Here is a tiny trained network, its code and every weight. The questions are about switching its units off for an input and a target symbol, where a switched-off unit gives its printed mean instead of its output.

import numpy as np


def w(rows, s, z=0):
    codes = np.array(rows[::2]) - 128.0
    scale = np.full(codes.shape[1], s)
    scale[-1] = z or s
    return codes * scale


def f(y):
    return y / 2 * (1 + np.tanh(0.7978845608 * (y + 0.044715 * y**3)))


def softmax(a):
    e = np.exp(a - a.max(-1, keepdims=True))
    return e / e.sum(-1, keepdims=True)


def log_softmax(a):
    a = a - a.max(-1, keepdims=True)
    return a - np.log(np.exp(a).sum(-1, keepdims=True))


def net(x, mask):
    ids = ['αβδεζμπστψω'.index(c) for c in x.split()]
    T = len(ids)
    res = E[ids] + P[:T]
    u = 0
    for l in range(2):
        q, k, v = (res @ M[l].T for M in (Q, K, V))
        z = softmax(np.where(np.tri(T) > 0, q @ k.T / 3**0.5, -1e9)) @ v
        res = res + np.where(mask[u], z, O[l][:, -1]) @ O[l][:, :-1]
        u += 1
        y = f(res @ A[l][:, :-1].T + A[l][:, -1])
        res = res + np.where(mask[u : u + 8], y, B[l][:, -1]) @ B[l][:, :-1]
        u += 8
    return log_softmax(res[-1] @ U[:, :-1].T + U[:, -1])


Q, K, V, O, A, B = {}, {}, {}, {}, {}, {}
E = w([
[83,131,171,161,71,72,222,144,113,126],'α',
[95,116,186,192,153,28,126,205,120,162],'β',
[127,64,120,168,95,7,73,147,149,114],'δ',
[108,99,181,108,121,207,148,169,84,229],'ε',
[152,161,198,67,130,152,168,153,75,212],'ζ',
[116,54,92,224,131,129,67,168,159,199],'μ',
[167,120,209,177,65,145,92,115,48,98],'π',
[99,14,104,94,220,114,159,203,110,181],'σ',
[24,136,92,142,129,137,84,98,46,166],'τ',
[90,188,78,236,219,149,128,45,126,184],'ψ',
[196,60,159,78,212,92,186,165,128,181],'ω',
],0.019)
P = w([
[80,128,130,1,156,156,143,210,104,147],'0',
[91,129,137,44,142,158,146,204,102,151],'1',
[105,123,145,71,129,140,154,189,109,152],'2',
[103,104,139,102,134,118,161,175,105,149],'3',
[112,104,142,126,144,110,162,151,106,156],'4',
[117,98,147,147,148,87,157,136,104,158],'5',
[122,89,138,174,148,76,163,129,103,164],'6',
[128,88,132,189,157,57,161,105,101,169],'7',
[135,88,144,214,156,54,161,91,109,170],'8',
[140,86,136,227,175,37,172,84,98,173],'9',
],0.0089)
Q[0] = w([
[205,183,71,80,91,186,71,125,241,64],'0.h0',
[116,75,144,120,131,68,131,176,86,249],'0.h0',
[126,94,193,108,141,113,166,197,74,176],'0.h0',
],0.014)
K[0] = w([
[115,70,144,38,82,150,108,202,137,164],'0.h0',
[107,154,80,254,133,99,109,88,151,97],'0.h0',
[98,165,142,235,104,106,128,108,106,96],'0.h0',
],0.015)
V[0] = w([
[123,91,120,162,83,50,1,134,153,85],'0.h0',
[235,38,33,147,169,203,80,137,117,180],'0.h0',
[210,101,249,138,173,163,157,161,159,138],'0.h0',
],0.0062)
O[0] = w([
[167,109,174,22,98,197,54,255,72,243,60],'0.h0',
[154,183,106,186,179,137,199,252,68,51,9],'0.h0',
[76,137,192,140,249,100,80,106,105,79,15],'0.h0',
],0.0092,0.0013)
A[0] = w([
[107,115,85,121,149,125,52,3,144,149,81],'0.n0',
[138,156,64,180,127,132,209,51,50,100,170],'0.n1',
[132,85,128,179,44,47,71,82,211,108,80],'0.n2',
[100,198,157,159,133,111,195,244,45,82,78],'0.n3',
[64,118,93,145,132,74,135,168,127,116,113],'0.n4',
[236,151,102,116,123,100,113,144,148,104,77],'0.n5',
[151,117,107,107,71,226,165,110,93,203,3],'0.n6',
[161,141,158,148,180,90,90,190,119,145,54],'0.n7',
],0.0064,0.0029)
B[0] = w([
[162,143,125,72,2,177,133,201,130,192,165],'0.n0',
[157,157,219,154,112,67,109,226,86,136,253],'0.n1',
[209,97,123,96,137,212,146,135,84,195,174],'0.n2',
[153,64,86,161,100,232,90,78,203,156,228],'0.n3',
[133,59,136,157,108,179,41,50,88,139,181],'0.n4',
[116,155,139,190,185,135,154,134,152,86,119],'0.n5',
[133,46,60,144,207,43,120,174,164,100,238],'0.n6',
[171,108,88,131,98,186,139,149,113,171,201],'0.n7',
],0.0076,0.006)
Q[1] = w([
[109,221,71,92,166,109,133,29,187,82],'1.h0',
[121,100,173,156,184,208,163,91,51,199],'1.h0',
[76,119,195,115,96,75,160,33,103,254],'1.h0',
],0.0087)
K[1] = w([
[112,92,173,2,175,200,209,96,243,50],'1.h0',
[223,85,210,242,62,91,117,85,63,100],'1.h0',
[118,103,202,190,56,51,124,77,138,194],'1.h0',
],0.0074)
V[1] = w([
[254,109,132,149,114,95,215,114,184,73],'1.h0',
[97,67,133,77,102,149,153,90,106,67],'1.h0',
[161,174,164,135,65,164,63,104,21,43],'1.h0',
],0.0072)
O[1] = w([
[106,24,122,61,91,102,136,155,244,86,1],'1.h0',
[158,1,138,177,177,164,214,205,117,170,15],'1.h0',
[194,112,130,142,22,133,128,104,36,55,114],'1.h0',
],0.0082,0.0068)
A[1] = w([
[132,113,178,116,187,81,185,73,140,46,64],'1.n0',
[102,171,122,83,211,204,75,169,117,151,35],'1.n1',
[88,157,133,71,80,181,31,51,131,67,189],'1.n2',
[141,92,100,93,23,198,118,82,172,53,141],'1.n3',
[176,90,97,124,67,116,104,200,138,183,38],'1.n4',
[87,189,201,99,100,43,139,157,184,116,141],'1.n5',
[144,200,140,126,49,157,170,154,114,172,251],'1.n6',
[2,124,141,195,166,183,162,139,118,72,15],'1.n7',
],0.0076,0.0032)
B[1] = w([
[132,175,99,78,118,171,151,57,131,54,152],'1.n0',
[180,144,157,131,97,103,81,77,188,87,247],'1.n1',
[61,140,70,132,147,106,202,164,119,178,163],'1.n2',
[116,184,122,32,233,114,99,147,134,195,157],'1.n3',
[83,189,114,58,92,134,159,114,114,28,237],'1.n4',
[195,77,74,144,80,104,143,108,128,152,174],'1.n5',
[99,32,102,99,193,137,142,149,131,118,254],'1.n6',
[134,168,169,171,63,92,94,254,169,174,146],'1.n7',
],0.0092)
U = w([
[89,72,147,108,42,140,177,117,189,201,122],'α',
[115,115,165,126,160,111,98,76,159,197,89],'β',
[125,138,134,61,114,94,116,195,138,126,59],'δ',
[95,206,176,148,90,172,205,175,155,175,148],'ε',
[103,167,124,131,92,120,201,46,147,111,253],'ζ',
[147,157,73,139,120,228,151,112,163,162,164],'μ',
[136,71,138,144,140,169,151,140,66,127,141],'π',
[128,34,120,147,119,104,115,188,177,161,11],'σ',
[76,192,1,136,203,126,197,165,124,210,201],'τ',
[130,102,95,142,90,109,147,129,160,177,91],'ψ',
[57,47,131,128,192,93,122,108,170,69,163],'ω',
],0.0049,0.003)

Each question gives the input, a string of symbols that net reads in full, and the target symbol t.
The units are the heads (3 rows each of Q, K, V and O) and the neurons (one row each of A and B). Each row of codes is followed by its name. A weight is (code - 128) times the scale printed after its matrix; where a second scale follows, it is the last column's (O, A, B and U).
mask holds one flag per unit, layer by layer, with each layer's heads first. A switched-off unit (its flag False) gives its mean, the last column of its rows in O or B, instead of its output. The means were averaged over made-up inputs and are rounded, as every weight is.
A unit's drop is (log p(t) with every unit on - log p(t) with that unit switched off) / (log p(t) with every unit on - log p(t) with every unit switched off).
The circuit of an input: a set's keep is (log p(t) with only the set's units on - log p(t) with every unit switched off) / (log p(t) with every unit on - log p(t) with every unit switched off). Starting from the 12 units with the biggest drops (on a tie, the unit counted first), units are removed one at a time, each time the one whose removal leaves the highest keep (on an exact tie, the one counted first), for as long as the keep stays at least 0.8.
circuit, biggest first: the units of the circuit, biggest drop first
unit that matters most: the unit with the biggest drop
k most important neurons: the k neurons with the biggest drops, biggest first
k most important neurons of layer l: the k neurons of layer l with the biggest drops, biggest first
input ε ε ψ α, target τ: most important neuron of layer 1 : (1.n3)
input β ζ ζ, target β: circuit, biggest first : (0.h0, 1.h0, 1.n1)
input σ ζ σ ζ ε, target ε: circuit, biggest first : (0.h0, 1.n7, 1.n6)
input ζ π π β ε ζ μ ω β σ, target β: circuit, biggest first : (0.h0, 1.h0, 1.n1)
input β μ σ π ω ψ μ, target τ: 4 most important neurons : (0.n1, 1.n2, 0.n6, 1.n1)
input σ ζ σ, target σ: 2 most important neurons : (1.n7, 0.n3)
input δ δ ψ π δ ζ β μ π, target δ: circuit, biggest first : (1.h0, 1.n3, 0.n1, 0.h0)
input δ ζ σ, target δ: circuit, biggest first : (0.h0, 1.n4)
input ε β τ ζ ε, target τ: circuit, biggest first : (0.h0, 1.h0, 0.n6)
input δ ε ψ ζ, target τ: 2 most important neurons of layer 1 : (1.n2, 1.n1)
input σ ε σ ω ψ ε ζ σ τ, target π: 4 most important neurons : (0.n4, 0.n1, 1.n6, 0.n6)
input ζ β σ ε τ ζ ω σ σ, target τ: circuit, biggest first : (0.h0, 1.h0, 1.n1)
input μ ω ε ε σ ε π ω τ ω, target τ: 2 most important neurons : (1.n1, 0.n6)
input ω α π μ ω ω δ δ ε, target δ: 3 most important neurons : (1.n4, 0.n6, 1.n1)
input μ σ ε ψ σ ε, target τ: 2 most important neurons of layer 0 : (0.n1, 0.n3)
input ω α α ζ ε ψ π, target τ: 3 most important neurons of layer 1 : (1.n2, 1.n3, 1.n1)
input ε β ε β α σ, target α: circuit, biggest first : (0.h0, 0.n0)
input β ω ω, target β: 2 most important neurons of layer 1 : (1.n1, 1.n4)
input ε ε ζ ω ω, target ω: circuit, biggest first : (0.h0)
input τ ε ψ α α β μ π τ, target π: unit that matters most : 0.n1
input ζ ζ μ ε ζ σ σ ψ μ ω, target ζ: 2 most important neurons of layer 0 : (0.n1, 0.n0)
input ε β τ π, target π: 2 most important neurons : (0.n6, 1.n1)
input β ζ π α ε, target α: 2 most important neurons of layer 0 : (0.n0, 0.n1)
input ω ψ ω, target ζ: 2 most important neurons : (0.n1, 1.n0)
